Here is a tiny trained network, its code and every weight. The questions are about switching its units off for an input and a class, where a switched-off unit gives its printed mean instead of its output.

import numpy as np


def w(rows, s, z=0):
    codes = np.array(rows[::2]) - 128.0
    scale = np.full(codes.shape[1], s)
    scale[-1] = z or s
    return codes * scale


def norm(h):
    return h / np.sqrt((h * h).mean(-1, keepdims=True) + 1e-5)


def f(y):
    return np.maximum(y, 0)


def log_softmax(a):
    a = a - a.max(-1, keepdims=True)
    return a - np.log(np.exp(a).sum(-1, keepdims=True))


def net(x, mask):
    res = np.array(x, float).reshape(1, 3) / 4 @ E
    u = 0
    for l in range(3):
        y = f(norm(res) @ A[l][:, :-1].T + A[l][:, -1])
        res = res + np.where(mask[u : u + 13], y, B[l][:, -1]) @ B[l][:, :-1]
        u += 13
    return log_softmax(norm(res)[-1] @ U[:, :-1].T + U[:, -1])


A, B = {}, {}
E = w([
[107,96,114,90,55],'x0',
[160,122,96,47,175],'x1',
[214,185,254,137,87],'x2',
],0.0059)
A[0] = w([
[152,150,185,86,99,119],'L0N1',
[106,151,77,115,187,134],'L0N2',
[23,171,128,25,32,110],'L0N3',
[170,126,97,71,109,85],'L0N4',
[185,165,89,163,189,55],'L0N5',
[139,182,147,241,45,138],'L0N6',
[121,136,220,3,210,100],'L0N7',
[221,149,136,176,196,88],'L0N8',
[92,92,137,56,27,1],'L0N9',
[166,196,173,202,105,143],'L0N10',
[154,149,54,21,107,131],'L0N11',
[147,59,155,51,245,76],'L0N12',
[148,85,49,202,124,138],'L0N13',
],0.005,0.0037)
B[0] = w([
[187,99,82,96,96,197],'L0N1',
[164,60,126,68,117,205],'L0N2',
[221,113,16,153,117,208],'L0N3',
[116,177,134,128,107,156],'L0N4',
[225,131,119,173,98,155],'L0N5',
[66,205,95,65,149,252],'L0N6',
[41,213,64,56,127,199],'L0N7',
[168,55,103,154,126,192],'L0N8',
[253,137,59,241,15,161],'L0N9',
[80,53,93,36,138,248],'L0N10',
[127,159,111,110,98,218],'L0N11',
[93,202,110,88,151,186],'L0N12',
[170,119,172,36,115,212],'L0N13',
],0.0046,0.0033)
A[1] = w([
[82,198,120,88,163,3],'L1N1',
[116,22,110,135,151,34],'L1N2',
[140,74,2,59,156,197],'L1N3',
[104,55,207,129,104,22],'L1N4',
[155,150,137,192,230,132],'L1N5',
[73,159,154,194,106,47],'L1N6',
[71,90,108,208,145,178],'L1N7',
[33,133,126,214,77,189],'L1N8',
[173,50,148,125,160,19],'L1N9',
[96,168,135,106,220,108],'L1N10',
[141,98,154,176,250,17],'L1N11',
[138,136,221,221,68,147],'L1N12',
[152,159,143,114,219,89],'L1N13',
],0.0067,0.0019)
B[1] = w([
[114,170,113,145,71,150],'L1N1',
[122,106,161,176,197,153],'L1N2',
[121,166,214,200,126,254],'L1N3',
[116,109,103,140,175,131],'L1N4',
[168,61,26,118,1,156],'L1N5',
[128,202,28,60,142,141],'L1N6',
[136,117,174,31,197,159],'L1N7',
[188,228,58,18,166,166],'L1N8',
[115,177,120,148,114,133],'L1N9',
[171,111,73,153,54,167],'L1N10',
[242,51,104,166,13,151],'L1N11',
[172,81,62,61,173,150],'L1N12',
[71,86,94,85,43,162],'L1N13',
],0.0051,0.0082)
A[2] = w([
[145,87,210,74,147,24],'L2N1',
[107,205,222,236,88,221],'L2N2',
[182,147,115,177,156,142],'L2N3',
[147,67,192,69,169,88],'L2N4',
[159,68,84,159,65,107],'L2N5',
[87,148,88,70,114,82],'L2N6',
[90,54,171,229,150,204],'L2N7',
[74,112,82,181,161,84],'L2N8',
[101,120,25,221,125,46],'L2N9',
[184,153,86,69,191,57],'L2N10',
[138,157,133,89,65,130],'L2N11',
[2,71,114,207,227,9],'L2N12',
[197,169,189,132,46,241],'L2N13',
],0.0073,0.0016)
B[2] = w([
[101,67,168,145,180,148],'L2N1',
[29,151,61,245,141,158],'L2N2',
[68,145,133,204,83,145],'L2N3',
[71,50,149,90,185,147],'L2N4',
[253,76,81,182,84,212],'L2N5',
[148,179,119,165,118,203],'L2N6',
[108,154,71,81,155,165],'L2N7',
[162,122,202,90,143,160],'L2N8',
[154,89,132,134,149,190],'L2N9',
[102,148,136,76,89,196],'L2N10',
[135,74,132,135,197,227],'L2N11',
[132,46,241,74,176,181],'L2N12',
[67,91,113,182,185,254],'L2N13',
],0.0056,0.0058)
U = w([
[232,56,54,157,91,165],'0',
[105,48,191,68,212,178],'1',
[101,252,72,37,139,162],'2',
[51,155,115,246,141,184],'3',
[110,187,202,169,101,26],'4',
[146,192,185,163,82,37],'5',
[98,178,209,164,73,2],'6',
[100,160,186,157,95,27],'7',
],0.013,0.0074)

Each question gives the input, the list of numbers given to net, and the class t.
The units are the neurons (one row each of A and B). Each row of codes is followed by its name. A weight is (code - 128) times the scale printed after its matrix; where a second scale follows, it is the last column's (A, B and U).
mask holds one flag per neuron, layer by layer. A switched-off neuron (its flag False) gives its mean, the last column of its row in B, instead of its output. The means were averaged over made-up inputs and are rounded, as every weight is.
A unit's drop is (log p(t) with every unit on - log p(t) with that unit switched off) / (log p(t) with every unit on - log p(t) with every unit switched off).
The circuit of an input: a set's keep is (log p(t) with only the set's units on - log p(t) with every unit switched off) / (log p(t) with every unit on - log p(t) with every unit switched off). Starting from the 12 units with the biggest drops (on a tie, the unit counted first), units are removed one at a time, each time the one whose removal leaves the highest keep (on an exact tie, the one counted first), for as long as the keep stays at least 0.8.
units of the circuit, in order: the units of the circuit, biggest drop first
top k neurons: the k neurons with the biggest drops, biggest first
k most important neurons of layer l: the k neurons of layer l with the biggest drops, biggest first
drop when u is switched off: that unit's drop, to one decimal
input [-8,6,8], class 0: units of the circuit, in order => (L1N5; L0N8)
input [7,8,4], class 2: units of the circuit, in order => (L0N7; L2N5)
input [6,4,7], class 1: top 2 neurons => (L1N5; L1N10)
input [4,2,-5], class 1: top 2 neurons => (L1N3; L2N12)
input [-1,-3,7], class 1: 2 most important neurons of layer 1 => (L1N12; L1N3)
input [-7,7,2], class 0: 2 most important neurons of layer 0 => (L0N8; L0N6)
input [-2,-7,8], class 1: 2 most important neurons of layer 1 => (L1N12; L1N3)
input [-2,1,-3], class 3: top 2 neurons => (L1N3; L2N2)
input [2,2,-3], class 3: 2 most important neurons of layer 0 => (L0N10; L0N11)
input [0,-6,-5], class 2: most important neuron of layer 0 => (L0N10)
input [-6,5,-5], class 0: 2 most important neurons of layer 0 => (L0N6; L0N10)
input [3,0,-2], class 3: top 3 neurons => (L1N3; L2N2; L1N5)
input [-2,-4,2], class 2: top 2 neurons => (L1N3; L0N3)
input [5,-8,4], class 2: most important neuron of layer 1 => (L1N8)
input [0,-2,3], class 3: 4 most important neurons of layer 0 => (L0N6; L0N13; L0N2; L0N10)
input [-7,3,6], class 0: 2 most important neurons of layer 1 => (L1N5; L1N3)
input [4,-3,7], class 1: 2 most important neurons of layer 1 => (L1N3; L1N12)
input [-8,7,-2], class 0: 2 most important neurons of layer 1 => (L1N10; L1N5)
input [3,2,7], class 1: drop when L1N3 is switched off => 0.2
input [-7,-6,-2], class 0: top neuron => (L1N11)
input [-4,0,7], class 1: drop when L1N3 is switched off => 0.4
input [-2,5,-4], class 2: drop when L0N12 is switched off => 2.2
